Here is a tiny trained network, its code and every weight. The questions are about switching its units off for an input and a class, where a switched-off unit gives its printed mean instead of its output.

import numpy as np


def w(rows, s, z=0):
    codes = np.array(rows[::2]) - 128.0
    scale = np.full(codes.shape[1], s)
    scale[-1] = z or s
    return codes * scale


def f(y):
    return y / 2 * (1 + np.tanh(0.7978845608 * (y + 0.044715 * y**3)))


def log_softmax(a):
    a = a - a.max(-1, keepdims=True)
    return a - np.log(np.exp(a).sum(-1, keepdims=True))


def net(x, mask):
    res = np.array(x, float).reshape(1, 7) / 4 @ E
    y = f(res @ A[0][:, :-1].T + A[0][:, -1])
    res = res + np.where(mask, y, B[0][:, -1]) @ B[0][:, :-1]
    return log_softmax(res[-1] @ U[:, :-1].T + U[:, -1])


A, B = {}, {}
E = w([
[128,128,125,130],'x0',
[131,122,129,130],'x1',
[128,129,132,129],'x2',
[74,248,35,174],'x3',
[86,216,181,10],'x4',
[126,125,131,130],'x5',
[1,55,145,159],'x6',
],0.0078)
A[0] = w([
[103,165,184,74,52],'neuron 0',
[100,138,149,57,4],'neuron 1',
[88,156,127,52,209],'neuron 2',
[175,84,125,200,43],'neuron 3',
[251,173,146,137,44],'neuron 4',
[56,98,169,157,26],'neuron 5',
[184,52,229,103,16],'neuron 6',
],0.011,0.0034)
B[0] = w([
[186,51,21,170,202],'neuron 0',
[175,78,59,113,171],'neuron 1',
[211,88,114,174,241],'neuron 2',
[186,34,55,87,208],'neuron 3',
[18,121,179,30,240],'neuron 4',
[12,127,122,19,182],'neuron 5',
[61,254,99,242,253],'neuron 6',
],0.009,0.0058)
U = w([
[107,166,110,179,195],'0',
[177,23,78,108,2],'1',
[55,82,163,3,45],'2',
[128,102,152,134,247],'3',
],0.014,0.0063)

Each question gives the input, the list of numbers given to net, and the class t.
The units are the neurons (one row each of A and B). Each row of codes is followed by its name. A weight is (code - 128) times the scale printed after its matrix; where a second scale follows, it is the last column's (A, B and U).
mask holds one flag per neuron, in row order. A switched-off neuron (its flag False) gives its mean, the last column of its row in B, instead of its output. The means were averaged over made-up inputs and are rounded, as every weight is.
A unit's drop is (log p(t) with every unit on - log p(t) with that unit switched off) / (log p(t) with every unit on - log p(t) with every unit switched off).
The circuit of an input: a set's keep is (log p(t) with only the set's units on - log p(t) with every unit switched off) / (log p(t) with every unit on - log p(t) with every unit switched off). Starting from all 7 units, units are removed one at a time, each time the one whose removal leaves the highest keep (on an exact tie, the one counted first), for as long as the keep stays at least 0.8.
units of the circuit, in order: the units of the circuit, biggest drop first
most important unit: the unit with the biggest drop
k most important neurons: the k neurons with the biggest drops, biggest first
drop when u is switched off: that unit's drop, to one decimal
input [-1,8,-6,-2,-5,-2,-7], class 2: most important unit : neuron 4
input [8,4,7,5,8,3,-5], class 1: units of the circuit, in order : (neuron 0; neuron 2)
input [-8,-7,6,-8,4,8,8], class 0: 2 most important neurons : (neuron 6; neuron 4)
input [2,5,-7,4,1,7,-8], class 2: 2 most important neurons : (neuron 4; neuron 6)
input [-7,8,4,1,2,-6,-4], class 2: units of the circuit, in order : (neuron 6; neuron 4)
input [-1,1,7,6,-7,-6,6], class 1: 2 most important neurons : (neuron 6; neuron 3)
input [5,5,-2,-7,8,6,-6], class 1: 2 most important neurons : (neuron 0; neuron 1)
input [-2,-3,-8,-5,-5,2,-6], class 3: 3 most important neurons : (neuron 6; neuron 5; neuron 4)
input [5,-1,2,-4,1,3,-1], class 0: units of the circuit, in order : (neuron 6; neuron 3)
input [-8,-5,-3,-6,-1,-8,-7], class 2: 3 most important neurons : (neuron 4; neuron 2; neuron 0)
input [-4,6,-2,5,-6,5,-1], class 1: 2 most important neurons : (neuron 6; neuron 3)
input [-8,4,-6,5,-4,-4,-7], class 2: units of the circuit, in order : (neuron 4; neuron 6)
input [-1,8,4,4,-7,-4,4], class 1: 2 most important neurons : (neuron 3; neuron 6)
input [-6,0,4,3,-3,-8,-7], class 2: 2 most important neurons : (neuron 4; neuron 6)
input [-6,-5,8,-6,7,-3,5], class 3: units of the circuit, in order : (neuron 6)
input [-7,6,-1,6,-2,5,8], class 2: 2 most important neurons : (neuron 5; neuron 6)
input [1,-5,3,3,7,0,-4], class 1: 3 most important neurons : (neuron 0; neuron 6; neuron 2)
input [-7,-1,8,-8,-7,3,-5], class 0: drop when neuron 6 is switched off : 1.7
input [-4,2,0,-8,3,-7,7], class 0: drop when neuron 6 is switched off : 1.2
input [4,-2,-4,-5,8,-2,-5], class 1: units of the circuit, in order : (neuron 0)
input [-4,-6,-4,-5,7,0,5], class 1: drop when neuron 1 is switched off : 0.2
